Below is a small trained network, with its code and all its weights. Each question gives an input and a target symbol and asks what happens when units are switched off, that is, made to give their printed mean instead of their output.

import numpy as np


def w(rows, s, z=0):
    codes = np.array(rows[::2]) - 128.0
    scale = np.full(codes.shape[1], s)
    scale[-1] = z or s
    return codes * scale


def norm(h):
    return h / np.sqrt((h * h).mean(-1, keepdims=True) + 1e-5)


def f(y):
    return y / 2 * (1 + np.tanh(0.7978845608 * (y + 0.044715 * y**3)))


def softmax(a):
    e = np.exp(a - a.max(-1, keepdims=True))
    return e / e.sum(-1, keepdims=True)


def log_softmax(a):
    a = a - a.max(-1, keepdims=True)
    return a - np.log(np.exp(a).sum(-1, keepdims=True))


def net(x, mask):
    ids = ['ΔΞΠΨΩαβεθλμσφ'.index(c) for c in x.split()]
    T = len(ids)
    res = E[ids] + P[:T]
    r = norm(res)
    for j in range(2):
        rows = slice(3 * j, 3 * j + 3)
        q, k, v = (r @ M[0][rows].T for M in (Q, K, V))
        z = softmax(np.where(np.tri(T) > 0, q @ k.T / 3**0.5, -1e9)) @ v
        o = O[0][rows]
        res = res + np.where(mask[j], z, o[:, -1]) @ o[:, :-1]
    y = f(norm(res) @ A[0][:, :-1].T + A[0][:, -1])
    res = res + np.where(mask[2:18], y, B[0][:, -1]) @ B[0][:, :-1]
    return log_softmax(norm(res)[-1] @ U[:, :-1].T + U[:, -1])


Q, K, V, O, A, B = {}, {}, {}, {}, {}, {}
E = w([
[159,218,53,120],'Δ',
[102,150,128,84],'Ξ',
[238,245,123,206],'Π',
[99,123,148,91],'Ψ',
[164,105,162,84],'Ω',
[144,209,165,76],'α',
[110,154,135,78],'β',
[110,79,99,18],'ε',
[163,69,193,152],'θ',
[96,93,176,117],'λ',
[123,2,134,97],'μ',
[37,117,120,167],'σ',
[97,154,136,67],'φ',
],0.016)
P = w([
[194,207,2,87],'0',
[109,206,206,37],'1',
[99,183,207,34],'2',
[93,143,199,25],'3',
[100,137,186,45],'4',
[97,133,181,66],'5',
[105,128,180,56],'6',
[96,135,179,62],'7',
],0.0051)
Q[0] = w([
[122,99,250,168],'head 0',
[163,102,63,120],'head 0',
[103,59,169,167],'head 0',
[101,68,165,89],'head 1',
[94,159,113,113],'head 1',
[130,78,165,174],'head 1',
],0.019)
K[0] = w([
[76,32,148,158],'head 0',
[181,232,184,96],'head 0',
[26,91,220,146],'head 0',
[104,40,109,103],'head 1',
[129,174,73,75],'head 1',
[74,151,249,120],'head 1',
],0.014)
V[0] = w([
[19,130,106,253],'head 0',
[160,180,51,160],'head 0',
[177,168,216,123],'head 0',
[232,48,212,177],'head 1',
[195,72,67,179],'head 1',
[103,161,202,149],'head 1',
],0.012)
O[0] = w([
[64,178,33,133,2],'head 0',
[168,138,92,70,82],'head 0',
[252,155,134,192,137],'head 0',
[158,61,79,131,84],'head 1',
[181,100,97,91,69],'head 1',
[167,132,95,162,94],'head 1',
],0.013,0.0087)
A[0] = w([
[118,136,103,134,107],'neuron 0',
[139,149,127,119,120],'neuron 1',
[163,143,34,116,111],'neuron 2',
[160,129,77,166,112],'neuron 3',
[116,131,150,108,95],'neuron 4',
[125,5,70,112,229],'neuron 5',
[72,111,130,122,104],'neuron 6',
[116,74,134,110,96],'neuron 7',
[191,137,106,124,63],'neuron 8',
[128,226,97,127,49],'neuron 9',
[80,147,163,124,253],'neuron 10',
[149,120,149,84,142],'neuron 11',
[176,92,141,115,155],'neuron 12',
[140,203,100,155,63],'neuron 13',
[197,86,96,153,163],'neuron 14',
[178,198,131,125,206],'neuron 15',
],0.016,0.0055)
B[0] = w([
[145,153,155,72,116],'neuron 0',
[139,106,101,115,131],'neuron 1',
[119,179,233,168,129],'neuron 2',
[131,182,102,170,125],'neuron 3',
[143,145,148,170,150],'neuron 4',
[33,103,45,157,184],'neuron 5',
[76,156,130,119,148],'neuron 6',
[61,54,156,79,150],'neuron 7',
[85,211,139,153,135],'neuron 8',
[100,2,143,79,145],'neuron 9',
[149,129,13,176,254],'neuron 10',
[142,99,90,232,189],'neuron 11',
[137,130,33,111,185],'neuron 12',
[62,68,160,84,132],'neuron 13',
[52,139,40,88,161],'neuron 14',
[106,100,87,138,193],'neuron 15',
],0.0084,0.0096)
U = w([
[162,144,117,5,129],'Δ',
[116,180,157,117,58],'Ξ',
[210,188,46,162,147],'Π',
[129,162,157,133,106],'Ψ',
[195,71,174,106,92],'Ω',
[192,130,152,140,122],'α',
[146,153,167,128,98],'β',
[98,85,244,55,46],'ε',
[168,102,81,189,142],'θ',
[123,133,148,250,93],'λ',
[81,35,128,107,129],'μ',
[55,182,63,141,100],'σ',
[116,136,143,159,255],'φ',
],0.013,0.0034)

Each question gives the input, a string of symbols that net reads in full, and the target symbol t.
The units are the heads (3 rows each of Q, K, V and O) and the neurons (one row each of A and B). Each row of codes is followed by its name. A weight is (code - 128) times the scale printed after its matrix; where a second scale follows, it is the last column's (O, A, B and U).
mask holds one flag per unit, heads first, then neurons. A switched-off unit (its flag False) gives its mean, the last column of its rows in O or B, instead of its output. The means were averaged over made-up inputs and are rounded, as every weight is.
A unit's drop is (log p(t) with every unit on - log p(t) with that unit switched off) / (log p(t) with every unit on - log p(t) with every unit switched off).
The circuit of an input: a set's keep is (log p(t) with only the set's units on - log p(t) with every unit switched off) / (log p(t) with every unit on - log p(t) with every unit switched off). Starting from the 12 units with the biggest drops (on a tie, the unit counted first), units are removed one at a time, each time the one whose removal leaves the highest keep (on an exact tie, the one counted first), for as long as the keep stays at least 0.8.
circuit, biggest first: the units of the circuit, biggest drop first
top k neurons: the k neurons with the biggest drops, biggest first
heads that matter: for each layer, one digit per head in row order, 1 if its drop is at least 0.15 and else 0, layers parted by /
drop of u: that unit's drop, to one decimal
input Π Ξ α Δ β β, target Π: circuit, biggest first -> (head 0)
input β Ξ λ, target λ: heads that matter -> 00
input Δ Ξ ε Π Ξ, target Δ: heads that matter -> 11
input φ θ Ξ Ξ Π ε, target Π: circuit, biggest first -> (head 0; neuron 11)
input θ β θ σ, target σ: heads that matter -> 10
input φ φ Ξ ε λ Ψ Ω, target λ: heads that matter -> 11
input σ β λ μ β, target σ: heads that matter -> 10
input Δ θ Π Ω, target θ: heads that matter -> 11
input Δ ε Ξ θ Ψ ε λ, target λ: heads that matter -> 10
input Δ μ λ Δ, target Δ: heads that matter -> 10
input σ ε λ φ ε Ω ε, target ε: heads that matter -> 01
input Π Ψ β Ψ β α, target Π: heads that matter -> 00
input Ω θ θ Ξ, target Ω: heads that matter -> 10
input λ Δ ε, target Δ: top neuron -> (neuron 5)
input θ Ξ Ψ, target θ: drop of neuron 7 -> 0.0
input Δ Ω ε θ, target θ: drop of neuron 14 -> 0.1
input σ μ Ψ Ω Ξ, target σ: drop of neuron 10 -> 0.2
